Each row is followed by one of two labels, saying whether the row has a hidden trait. Each part has a new trait and two new labels.
In the rows, 128 means zero.
[123  87 154 165 123 106  98 121 117 141 113 118 171 144 137 127 122 153
 125 147 116 122 197  63 127 137  88 150 194 106 143 128 121  68 146 115
 166 126 156 145 146 146 106 149 119 135 131  86 122 112 171 108 102 161
  86 125  91 123 121 145 142 136 131 110 142 120 116 111 154 105 168 159
 153 197 131 131 151 109 154 109 140 112 122 143 150 140  64  84 126 134
 101 130 111  49 101 103 141 143 155 122 152 126  81 141 126 172 138 133
 101 118  73 126  67 126 146 149 104 128 123 121  79 110 119 126 101 117
 146 120 122  88 124 116]
mut
[124 164 136  76 113 147 154 127 165 139 121 112 105 121 114 102 126 115
 114 114 126 142 195  48 132 120 151 113  67 120 116 127 144 163 129 154
 132 146 122 115 144 122 169 115 141 120 205 129 144 147  97 147 127  82
 183 128 176 133 135 118 123 111 116 119 104 134 126 160 135 220 141 128
 119  68 123 111  98 133 143 150 116 139  95 114 127 140 170 149 136 135
 146 135 114 204 157 125 124 120 105 102 101 134 182 132 144 178 117 112
 170 126 163 140 157 138  98 123 120  97 125 136 150  96 139 128 136 107
 105 103 164 164 136 130]
mut
[129 113 129 186 148 110  97 113 119 156 127  96 133 143 116 118 137 154
 131 126 105 118 240  59 108 142  79 167 160 113 135 123 143 119 108 156
 181 148 186 134 141 120  81 166 116 142  51  70 128 129 140 123  98 167
  95 103  63  98 117 138 121 157 116 138 150 104 131 110 125  79 165 151
 151 187 111 130 140 130 160 120 130 126 128 175 154 134  63 100 112 159
 128 133  99   1 114  89 146 105 139 150 181 120  93 156 122 192 122 144
 116 123  96 109  73 143 144 175 106  85 127 133  73 124 138  94 135 148
 139 120  66  79 116 132]
mut
[129  91 135 200 155 116 112 132  94 121 131 150 150 140 131 125 128 159
 145 131 130 100  71  56 130 134 111 144 165 137 129 122 118  81 117 117
 114 120 131 129 140 134  89 121 104 127  39 121 109 116 141 116 132 183
  71 132  91 130 121 133 118 136 142 131 143 131 131  86 138  85 116 118
 145 211 152 146 157 123 119 111 141 121 158 159 129 117  78 105 103 123
 116 125 152 130 104 124 124 145 158 150 161 126  68 115 111 184 157 126
  95 113  89 115  88 125 153 142 132 157 128 124 115 153 123 114 113 153
 144 153 113  91 116 117]
gav
[124 176 117  58 100 153 145 119 150 134 118 118 102 115 120 104 131 117
 109 115  95 147 197  37 124 131 154 108  70 128 120 128 137 166 127 144
 127 136 131 116 144 126 173 118 143 132 202 144 156 142 168 141 124  72
 170 130 175 122 138 117 120 113 121 129  97 125 121 168 132 182 141 141
 109  33 105 116 100 138 135 154 120 138  83 104 128 125 167 155 140 137
 130 136 111 218 146 130 146 160 109 112  98 136 183 126 142 182 102 111
 169 132 153 141 171 142  98 119 117 101 123 138 151  90 132 137 145 111
 107 102 161 163 141 134]
mut
[126 148 141  54  85 157 148 118 178 138  88 114 123 117 121 112 106  83
  98 124 136 153 203  55 153 133 134  86 119  82 131 126 127 113 158 124
 113 127 117 130 144 159 207 101 133 124 255 128 154 136 102 142 131  97
 175 125 168 143 129 118 124 103 123 140  94 135 102 170 156 175 157 133
 133  42 123 115 112 114 151 140 117 126 100  91 107 140 166 138 147  94
 125 161 116 255 168 124 118 136 136  88  82 143 177 134 134 187 126 123
 148 108 127 157 156 111 121  96 105 143 124 120 154  93 147 152 137  88
 113 101 219 157 128 132]
mut
[127  88 142 196 160 120 105 141  89 121 130 147 142 139 136 129 124 154
 137 145 134 112  70  30 127 130 103 144 172 142 139 125 131  92 136 113
 125 135 129 130 142 138  78 139 110 139  71 116 109 116 191 112 120 178
  80 132  76 128 124 140 132 149 141 116 159 126 131  71 127  82 117 114
 152 206 153 153 163 125 130 108 146 122 170 137 128 120  86 104 110 118
 119 113 151  87 104 127 112 133 160 153 153 122  66 121 110 177 156 127
  90 136  96  99  94 124 153 135 145 153 127 126 111 160 115 121 114 141
 149 155  71  87 122 120]
gav
[112 108 159 154  99  98  73 120 113 145 134 110 161 147 153 135 111 147
 132 151 121 122 205   1 115 128  99 156 198 105 144 139 124  72 150 118
 176 111 166 132 148 150 122 149 124 130 176 101 119  94  86  96  87 146
  87 126 123 108 128 161 169 127 132  69 156 122 134 107 142  88 173 164
 160 195 133 138 154 100 152 104 147 122 135 103 149 158  97 103 135 144
 100  99  99  75  97 118 164 151 139 122 146 130  90 139 136 185 152  73
 115 160  88 115  83 137 136 144 107 131 117 127  86  89  84 134 113 103
 156 126 169  90 135 108]
mut
[121  93 143 165 137  96  94 130 103 128 149 142 144 138 145 138 127 157
 148 145 127 111  94  34 121 118 107 144 182 143 135 129 111  84 136 104
 135 102 133 135 145 129  85 137 120 129  68 135 109  99 159 106 115 160
  90 149  99 138 109 145 147 140 138 109 156 126 127  82 118  65 114 126
 141 227 147 148 160 116 116 108 140 113 158 129 137 127  93 109 127 123
 112 111 139 109  92 134 132 121 144 143 159 123  75 117 125 178 147 115
  99 137 102 105  92 132 148 134 137 151 122 126  98 145  94 142  99 143
 147 154 115  91 108 107]
gav
[124 101 147 185 136  96  95 122 116 153 120 108 139 138 134 129 135 164
 138 131 103 114 195  55  98 132  84 174 178 120 142 127 136 127 101 146
 184 134 181 111 143 120  68 166 120 145  82  68 125 111  24 113  92 148
  84 104  95  91 114 144 144 146 115 115 143  98 136 108 122  99 173 159
 141 201 108 127 135 116 158 115 134 109 128 164 160 136  80 110 123 159
 126 123 110   1 100  96 150 129 129 159 174 117  94 149 120 195 125 108
 113 134 115 109  86 138 132 168 116  73 124 137  67 125 126 111 134 140
 148 123  81  88 118 131]
mut
[131 138 119  70 112 163 161 117 176 136  87 113 149 125 124 111 107  97
  94 115 131 155 163  48 157 138 133  92 105 104 132 120 136 114 159 131
  96 140 105 144 139 149 191 109 125 117 255 110 149 141   6 156 147 104
 154 133 145 146 132 108 100 104 128 146  84 137  95 168 165 172 121 133
 126  35 121 113 119 124 144 146 117 150  93 105 106 133 145 121 150 104
 133 167 117 234 165 117 110  96 138  82  92 137 171 128 134 185 126 125
 151  91 120 163 161 102 114 108 102 151 128 121 164  94 140 156 132  99
 112 114 204 164 130 137]
mut
[124 147 145  80  89 151 148 116 169 141 105 105 139 131 115 124 113  92
  97 124 139 159 232  47 151 129 144  90 118  95 118 128 128 113 155 136
 112 126 109 144 144 163 208  97 133 119 255 108 142 126 102 140 127  97
 163 140 171 140 133 122 117 102 127 123  91 142 107 169 161 201 139 133
 120  53 119 122 119 114 147 141 122 135 106  92 122 142 175 136 148  98
 120 153 100 255 166 127 126 144 130  76  70 141 167 131 149 179 103  94
 157 104 130 150 158 112 103  98  88 143 125 125 160  92 126 154 139  91
 120 102 225 156 135 142]
mut
[122 120 136 182 138 102  94 126 118 152 132  95 130 144 125 128 130 170
 127 140 105 120 250  54  98 138  80 164 172 134 131 129 134 125 114 137
 177 132 175 136 142 108  73 161 125 143 102  84 117 111  92 116  91 147
  89 107 101  96 127 151 150 153 118 105 150 102 148 105 134 101 174 162
 155 213 109 131 125 122 154 113 133 122 126 154 160 141  80 116 120 163
 114 115  93   1 104 101 148 130 122 149 181 120 100 151 136 178 137 112
 108 143 103 103  74 138 142 171 117  70 122 127  81 117 116 108 134 144
 140 123  87  92 127 115]
mut
[125 182 122  66 103 140 156 127 170 139 125 112 106 109 119 113 126  94
 106 119 127 144 201  60 126 127 147 110  84 116 112 128 138 162 125 149
 130 141 118 133 141 118 172 122 141 117 230 130 147 137  76 140 139  92
 163 126 176  93 140 113 133 111 117 125 105 124 128 168 130 188 144 134
 111  43 115 114  99 137 135 141 115 140 100 106 133 137 170 154 145 137
 137 137 112 177 154 129 134 112 104  99  97 135 192 142 139 182  99 104
 152 131 158 138 158 130 101 129 116  93 123 137 148 102 138 138 157 112
 111 104 169 176 143 138]
mut
[123 151 140  77  87 148 137 124 174 139  96 110 137 117 120 120 106  99
  99 130 136 156 200  42 154 136 137  90 104  98 132 128 134 114 163 129
 106 130 113 139 145 159 197 109 137 115 255 107 154 120 117 142 126  66
 174 145 167 141 126 124 145 103 131 133  93 152 107 181 157 182 148 144
 123  44 126 106 118 115 148 143 118 136  95  86 113 138 173 140 151 109
 123 143  99 252 163 126 127 169 129  77  85 138 183 130 139 183 119 127
 163 109 129 165 157 110 101  97  94 136 124 122 148  87 128 148 141  87
 117 100 216 153 129 132]
mut
[124 167 133  58 114 139 157 126 136 132 123 108 106 119 118 110 132 112
 115 121 126 148 213  54 133 130 144 112  68 121 126 127 134 164 127 155
 136 136 114 124 142 126 177 133 144 124 203 136 141 140 161 147 135  87
 170 140 181 124 141 117 125 116 120 129 104 128 117 161 136 176 134 150
 116  43 108 110 102 130 135 146 110 131  97 102 131 139 178 157 141 138
 138 138 106 157 149 130 135 148 105 101  85 137 179 133 150 179  96 103
 163 124 158 140 169 127 110 119 112  98 125 126 150 100 143 134 139 122
 107 104 152 168 143 126]
mut
[116 171 136  50  81 111 137 136 167 134 126 115 100 123 124 116 125 102
 110 131 125 140 197  43 115 117 155 116  89 121 115 133 142 155 126 137
 136 138 115 108 148 121 177 113 158 117 225 145 145 127 134 141 114  73
 166 137 194 119 138 127 153 120 124 113 102 133 127 175 122 165 149 149
 120  89 108 108 100 121 135 141 121 134  80  75 135 144 175 157 145 136
 136 129 102 228 144 145 156 136  98 110  81 134 187 135 157 179 116  87
 162 147 167 129 160 138  93 118 115  97 119 127 144  90 122 137 143 101
 114 106 180 170 146 125]
mut
[131 156 122  62 127 153 161 119 158 141 108 105 114 119  99 109 129  94
 112 107 121 145 246  55 136 135 137 111  84 116 120 120 135 168 126 155
 113 143 115 139 140 131 161 130 134 143 201 127 150 143 182 152 148 100
 159 114 151 128 138 111 113 101 113 145 103 133 126 157 133 171 132 127
 116  48 108 118 111 132 141 158 116 138 101 128 117 122 160 141 132 125
 139 147 107 135 159 120 123 128 118 107 101 133 172 145 127 187 100 134
 166 106 158 135 154 131 109 128 113 104 129 121 147 110 165 122 149 117
 108 113 153 164 137 145]
mut
[125  96 149 172 119 119  96 122 126 143 119 102 163 138 132 123 124 154
 135 147 117 123 226  54 127 142  85 141 186 102 142 128 130  71 145 128
 155 128 160 125 145 141 101 147 111 121 143  63 132 115 114 105 102 167
 111 123  77 118 144 145 141 150 136 104 144 103 120  99 154  79 168 159
 152 187 133 149 151 110 152 106 139 120 143 147 142 140  72  83 124 137
  98 126 103  31 110 106 154 129 148 129 154 125  66 154 126 175 150 100
 100 112  85 139  79 125 148 144  73 140 124 123  99 109 111 137 109 117
 146 118 145  85 104 115]
mut
[128 138 123  55  98 159 150 111 173 140 103 109 152 133 122 110 109  94
 103 119 140 158 206  65 157 135 141  83  76  91 126 123 129 122 183 136
 112 134 122 130 146 153 189  98 131 123 253 110 152 142 131 156 147  96
 161 135 154 147 133 109 114 105 127 159  90 147  98 170 167 188 139 137
 124  50 121 120 121 121 146 140 120 130  98 103 113 129 148 124 143 104
 126 152 110 255 167 121 110 108 136  77  80 133 176 142 144 177 119 140
 140  84 122 163 157 113 111 105  98 143 126 114 155  81 130 155 147  93
 122 110 221 146 134 135]
mut
